Below is a small trained network, with its code and all its weights. Each question gives an input and a class and asks what happens when units are switched off, that is, made to give their printed mean instead of their output.

import numpy as np


def w(rows, s, z=0):
    codes = np.array(rows[::2]) - 128.0
    scale = np.full(codes.shape[1], s)
    scale[-1] = z or s
    return codes * scale


def norm(h):
    return h / np.sqrt((h * h).mean(-1, keepdims=True) + 1e-5)


def f(y):
    return np.maximum(y, 0)


def log_softmax(a):
    a = a - a.max(-1, keepdims=True)
    return a - np.log(np.exp(a).sum(-1, keepdims=True))


def net(x, mask):
    res = np.array(x, float).reshape(1, 3) / 4 @ E
    u = 0
    for l in range(3):
        y = f(norm(res) @ A[l][:, :-1].T + A[l][:, -1])
        res = res + np.where(mask[u : u + 8], y, B[l][:, -1]) @ B[l][:, :-1]
        u += 8
    return log_softmax(norm(res)[-1] @ U[:, :-1].T + U[:, -1])


A, B = {}, {}
E = w([
[165,123,117,255,126],'x0',
[176,148,31,115,171],'x1',
[29,141,51,175,87],'x2',
],0.0066)
A[0] = w([
[177,123,168,148,131,65],'L0N1',
[165,127,1,131,148,96],'L0N2',
[75,119,56,69,145,111],'L0N3',
[118,163,120,72,146,101],'L0N4',
[134,140,88,220,139,7],'L0N5',
[148,175,58,242,119,1],'L0N6',
[115,152,36,64,148,9],'L0N7',
[162,154,190,43,111,139],'L0N8',
],0.0089,0.0068)
B[0] = w([
[106,112,99,58,157,159],'L0N1',
[143,230,156,149,216,231],'L0N2',
[152,161,50,67,37,209],'L0N3',
[120,32,60,84,131,171],'L0N4',
[161,30,82,179,53,166],'L0N5',
[139,2,82,110,111,199],'L0N6',
[67,168,1,77,53,169],'L0N7',
[111,37,159,46,181,254],'L0N8',
],0.0075,0.005)
A[1] = w([
[148,144,169,134,142,227],'L1N1',
[83,162,101,111,136,154],'L1N2',
[138,104,114,171,129,4],'L1N3',
[94,170,102,126,87,56],'L1N4',
[134,143,109,93,143,30],'L1N5',
[147,123,68,173,149,204],'L1N6',
[161,254,105,117,157,73],'L1N7',
[169,122,176,117,168,14],'L1N8',
],0.02,0.0038)
B[1] = w([
[33,147,169,75,190,189],'L1N1',
[158,98,51,194,87,198],'L1N2',
[134,100,212,62,70,171],'L1N3',
[182,117,168,184,216,190],'L1N4',
[105,167,55,125,60,172],'L1N5',
[175,182,204,58,36,254],'L1N6',
[98,243,117,190,130,199],'L1N7',
[173,63,114,125,254,215],'L1N8',
],0.0097,0.0078)
A[2] = w([
[147,61,79,176,172,137],'L2N1',
[222,118,191,125,116,118],'L2N2',
[60,190,75,205,94,2],'L2N3',
[123,155,138,145,1,92],'L2N4',
[179,103,118,139,30,96],'L2N5',
[211,72,29,76,137,23],'L2N6',
[170,7,81,194,211,97],'L2N7',
[58,53,140,104,140,160],'L2N8',
],0.0081,0.0033)
B[2] = w([
[113,78,121,167,130,189],'L2N1',
[96,84,151,107,95,221],'L2N2',
[222,146,129,193,159,183],'L2N3',
[216,80,161,107,102,254],'L2N4',
[166,98,177,89,155,235],'L2N5',
[1,114,200,136,82,199],'L2N6',
[132,41,133,155,159,237],'L2N7',
[138,175,80,211,139,254],'L2N8',
],0.0091,0.0041)
U = w([
[132,40,97,229,114,129],'0',
[109,135,125,133,125,7],'1',
[80,51,167,77,250,144],'2',
[151,231,170,102,203,98],'3',
[37,154,185,194,126,107],'4',
[44,85,56,49,58,143],'5',
[183,114,211,82,46,176],'6',
[184,204,38,152,65,150],'7',
],0.022,0.011)

Each question gives the input, the list of numbers given to net, and the class t.
The units are the neurons (one row each of A and B). Each row of codes is followed by its name. A weight is (code - 128) times the scale printed after its matrix; where a second scale follows, it is the last column's (A, B and U).
mask holds one flag per neuron, layer by layer. A switched-off neuron (its flag False) gives its mean, the last column of its row in B, instead of its output. The means were averaged over made-up inputs and are rounded, as every weight is.
A unit's drop is (log p(t) with every unit on - log p(t) with that unit switched off) / (log p(t) with every unit on - log p(t) with every unit switched off).
The circuit of an input: a set's keep is (log p(t) with only the set's units on - log p(t) with every unit switched off) / (log p(t) with every unit on - log p(t) with every unit switched off). Starting from the 12 units with the biggest drops (on a tie, the unit counted first), units are removed one at a time, each time the one whose removal leaves the highest keep (on an exact tie, the one counted first), for as long as the keep stays at least 0.8.
units of the circuit, in order: the units of the circuit, biggest drop first
top k neurons: the k neurons with the biggest drops, biggest first
k most important neurons of layer l: the k neurons of layer l with the biggest drops, biggest first
drop when u is switched off: that unit's drop, to one decimal
input [2,5,6], class 6: units of the circuit, in order => (L1N6)
input [1,-6,2], class 4: top 2 neurons => (L1N6 L0N7)
input [-4,-6,1], class 2: 3 most important neurons of layer 1 => (L1N6 L1N7 L1N5)
input [1,-8,4], class 0: top 3 neurons => (L1N6 L0N2 L0N8)
input [3,6,-7], class 3: top 2 neurons => (L1N7 L0N6)
input [-4,-2,5], class 0: top 2 neurons => (L1N6 L1N4)
input [-8,-2,-2], class 5: 2 most important neurons of layer 1 => (L1N4 L1N8)
input [-3,-2,0], class 5: top 2 neurons => (L1N8 L1N4)
input [-8,5,2], class 7: 2 most important neurons of layer 0 => (L0N6 L0N2)
input [6,6,-7], class 3: top 2 neurons => (L1N7 L0N8)
input [5,8,-3], class 3: top 2 neurons => (L0N2 L1N7)
input [4,-6,-1], class 4: top 2 neurons => (L0N8 L0N2)
input [-8,0,-3], class 5: 3 most important neurons of layer 0 => (L0N3 L0N2 L0N4)
input [3,5,-8], class 2: units of the circuit, in order => (L1N8)
input [7,4,-8], class 3: 3 most important neurons of layer 0 => (L0N8 L0N6 L0N4)
input [2,6,-5], class 3: drop when L1N7 is switched off => 0.2
input [-7,-8,8], class 0: drop when L1N6 is switched off => 0.7
input [-4,4,8], class 7: drop when L2N8 is switched off => 0.0
